Below is a small trained network, with its code and all its weights. Each question gives an input and a class and asks what happens when units are switched off, that is, made to give their printed mean instead of their output.

import numpy as np


def w(rows, s, z=0):
    codes = np.array(rows[::2]) - 128.0
    scale = np.full(codes.shape[1], s)
    scale[-1] = z or s
    return codes * scale


def norm(h):
    return h / np.sqrt((h * h).mean(-1, keepdims=True) + 1e-5)


def f(y):
    return y / 2 * (1 + np.tanh(0.7978845608 * (y + 0.044715 * y**3)))


def log_softmax(a):
    a = a - a.max(-1, keepdims=True)
    return a - np.log(np.exp(a).sum(-1, keepdims=True))


def net(x, mask):
    res = np.array(x, float).reshape(1, 7) / 4 @ E
    u = 0
    for l in range(4):
        y = f(norm(res) @ A[l][:, :-1].T + A[l][:, -1])
        res = res + np.where(mask[u : u + 5], y, B[l][:, -1]) @ B[l][:, :-1]
        u += 5
    return log_softmax(norm(res)[-1] @ U[:, :-1].T + U[:, -1])


A, B = {}, {}
E = w([
[157,212,45,58,121,59],'x0',
[39,74,100,129,93,255],'x1',
[120,65,230,118,228,148],'x2',
[37,33,105,169,209,156],'x3',
[157,98,113,78,16,96],'x4',
[162,150,39,178,109,127],'x5',
[111,208,169,19,70,118],'x6',
],0.0068)
A[0] = w([
[202,145,166,225,108,191,52],'0.n1',
[113,102,43,116,121,57,134],'0.n2',
[254,155,185,130,178,59,253],'0.n3',
[133,195,64,151,151,126,104],'0.n4',
[154,215,169,80,168,84,95],'0.n5',
],0.0087,0.0025)
B[0] = w([
[207,116,117,65,161,74,154],'0.n1',
[114,200,37,131,98,178,171],'0.n2',
[173,49,146,81,106,71,255],'0.n3',
[55,65,139,146,77,184,164],'0.n4',
[255,145,191,40,121,95,196],'0.n5',
],0.011,0.0066)
A[1] = w([
[79,129,72,1,166,103,108],'1.n1',
[128,173,71,140,87,196,242],'1.n2',
[174,41,113,80,18,46,93],'1.n3',
[237,197,217,88,112,156,151],'1.n4',
[125,252,75,184,180,85,3],'1.n5',
],0.0075,0.002)
B[1] = w([
[153,128,113,168,164,102,160],'1.n1',
[195,161,41,140,100,106,171],'1.n2',
[102,72,81,249,82,124,255],'1.n3',
[225,2,138,126,158,159,223],'1.n4',
[192,202,136,107,169,120,123],'1.n5',
],0.0095,0.0068)
A[2] = w([
[72,155,255,137,102,188,253],'2.n1',
[158,171,187,68,60,25,236],'2.n2',
[175,94,146,85,139,103,102],'2.n3',
[213,189,214,55,123,35,159],'2.n4',
[36,67,15,74,153,74,220],'2.n5',
],0.0075,0.0027)
B[2] = w([
[91,99,129,18,185,116,168],'2.n1',
[79,4,105,141,174,145,246],'2.n2',
[102,95,91,132,104,88,208],'2.n3',
[190,34,92,144,113,100,252],'2.n4',
[155,176,210,176,126,153,239],'2.n5',
],0.012,0.0041)
A[3] = w([
[110,122,75,126,82,145,43],'3.n1',
[134,113,96,2,85,140,4],'3.n2',
[203,39,167,99,115,135,146],'3.n3',
[129,75,66,192,176,158,153],'3.n4',
[254,99,235,130,153,81,205],'3.n5',
],0.0084,0.0027)
B[3] = w([
[121,187,122,102,77,73,136],'3.n1',
[205,82,149,108,102,57,135],'3.n2',
[110,55,74,84,89,146,254],'3.n3',
[254,222,227,182,135,126,203],'3.n4',
[122,118,34,165,136,75,248],'3.n5',
],0.0096,0.0081)
U = w([
[71,156,153,112,110,56,3],'0',
[149,235,33,149,50,142,173],'1',
[143,185,198,205,169,180,176],'2',
[169,29,75,82,139,41,169],'3',
[7,105,212,51,226,172,106],'4',
],0.012,0.0057)

Each question gives the input, the list of numbers given to net, and the class t.
The units are the neurons (one row each of A and B). Each row of codes is followed by its name. A weight is (code - 128) times the scale printed after its matrix; where a second scale follows, it is the last column's (A, B and U).
mask holds one flag per neuron, layer by layer. A switched-off neuron (its flag False) gives its mean, the last column of its row in B, instead of its output. The means were averaged over made-up inputs and are rounded, as every weight is.
A unit's drop is (log p(t) with every unit on - log p(t) with that unit switched off) / (log p(t) with every unit on - log p(t) with every unit switched off).
The circuit of an input: a set's keep is (log p(t) with only the set's units on - log p(t) with every unit switched off) / (log p(t) with every unit on - log p(t) with every unit switched off). Starting from the 12 units with the biggest drops (on a tie, the unit counted first), units are removed one at a time, each time the one whose removal leaves the highest keep (on an exact tie, the one counted first), for as long as the keep stays at least 0.8.
circuit, biggest first: the units of the circuit, biggest drop first
most important unit: the unit with the biggest drop
k most important neurons: the k neurons with the biggest drops, biggest first
k most important neurons of layer l: the k neurons of layer l with the biggest drops, biggest first
drop when u is switched off: that unit's drop, to one decimal
input [1,-1,0,-8,8,7,-5], class 1: circuit, biggest first : (1.n3, 0.n5, 0.n2, 2.n4)
input [-6,1,4,7,-8,6,3], class 4: circuit, biggest first : (1.n3, 1.n4, 2.n4)
input [-8,7,-7,3,1,-8,-8], class 2: 2 most important neurons : (0.n5, 3.n4)
input [-4,5,2,-7,8,3,3], class 1: 4 most important neurons : (0.n5, 1.n3, 0.n3, 2.n4)
input [-3,-2,-6,7,-7,-1,2], class 2: most important unit : 0.n5
input [6,6,-4,7,-1,0,-6], class 1: 2 most important neurons : (0.n2, 1.n2)
input [1,0,3,6,-4,-6,-8], class 4: 2 most important neurons : (1.n3, 1.n2)
input [-8,5,2,7,-7,-3,-6], class 4: circuit, biggest first : (1.n3, 1.n4, 2.n4)
input [-2,1,8,6,-5,6,1], class 4: 2 most important neurons of layer 2 : (2.n1, 2.n4)
input [-5,3,8,-3,2,-3,-4], class 4: 2 most important neurons : (0.n5, 0.n3)
input [-5,3,5,3,-1,4,-4], class 4: 2 most important neurons of layer 1 : (1.n3, 1.n2)
input [7,0,8,1,-1,5,-7], class 2: 2 most important neurons : (0.n5, 1.n4)
input [-5,5,-8,-1,2,-3,6], class 1: 2 most important neurons : (1.n2, 0.n5)
input [-7,5,-1,7,-3,1,-3], class 4: 2 most important neurons : (1.n3, 2.n1)
input [-6,0,-6,-4,1,7,3], class 1: most important neuron : (0.n5)
input [-4,-3,-4,1,-4,0,-7], class 2: 2 most important neurons : (0.n5, 1.n4)
input [-2,5,7,-5,-3,-4,-7], class 4: 4 most important neurons : (0.n5, 0.n3, 2.n4, 1.n4)
input [1,4,-5,7,7,-4,-5], class 1: 2 most important neurons : (0.n2, 1.n2)
input [0,8,0,-1,7,-7,-7], class 2: 2 most important neurons of layer 3 : (3.n5, 3.n3)
input [-2,-5,-8,4,-4,1,5], class 1: most important unit : 0.n4
input [5,7,-2,1,4,-2,7], class 1: drop when 0.n5 is switched off : 0.1
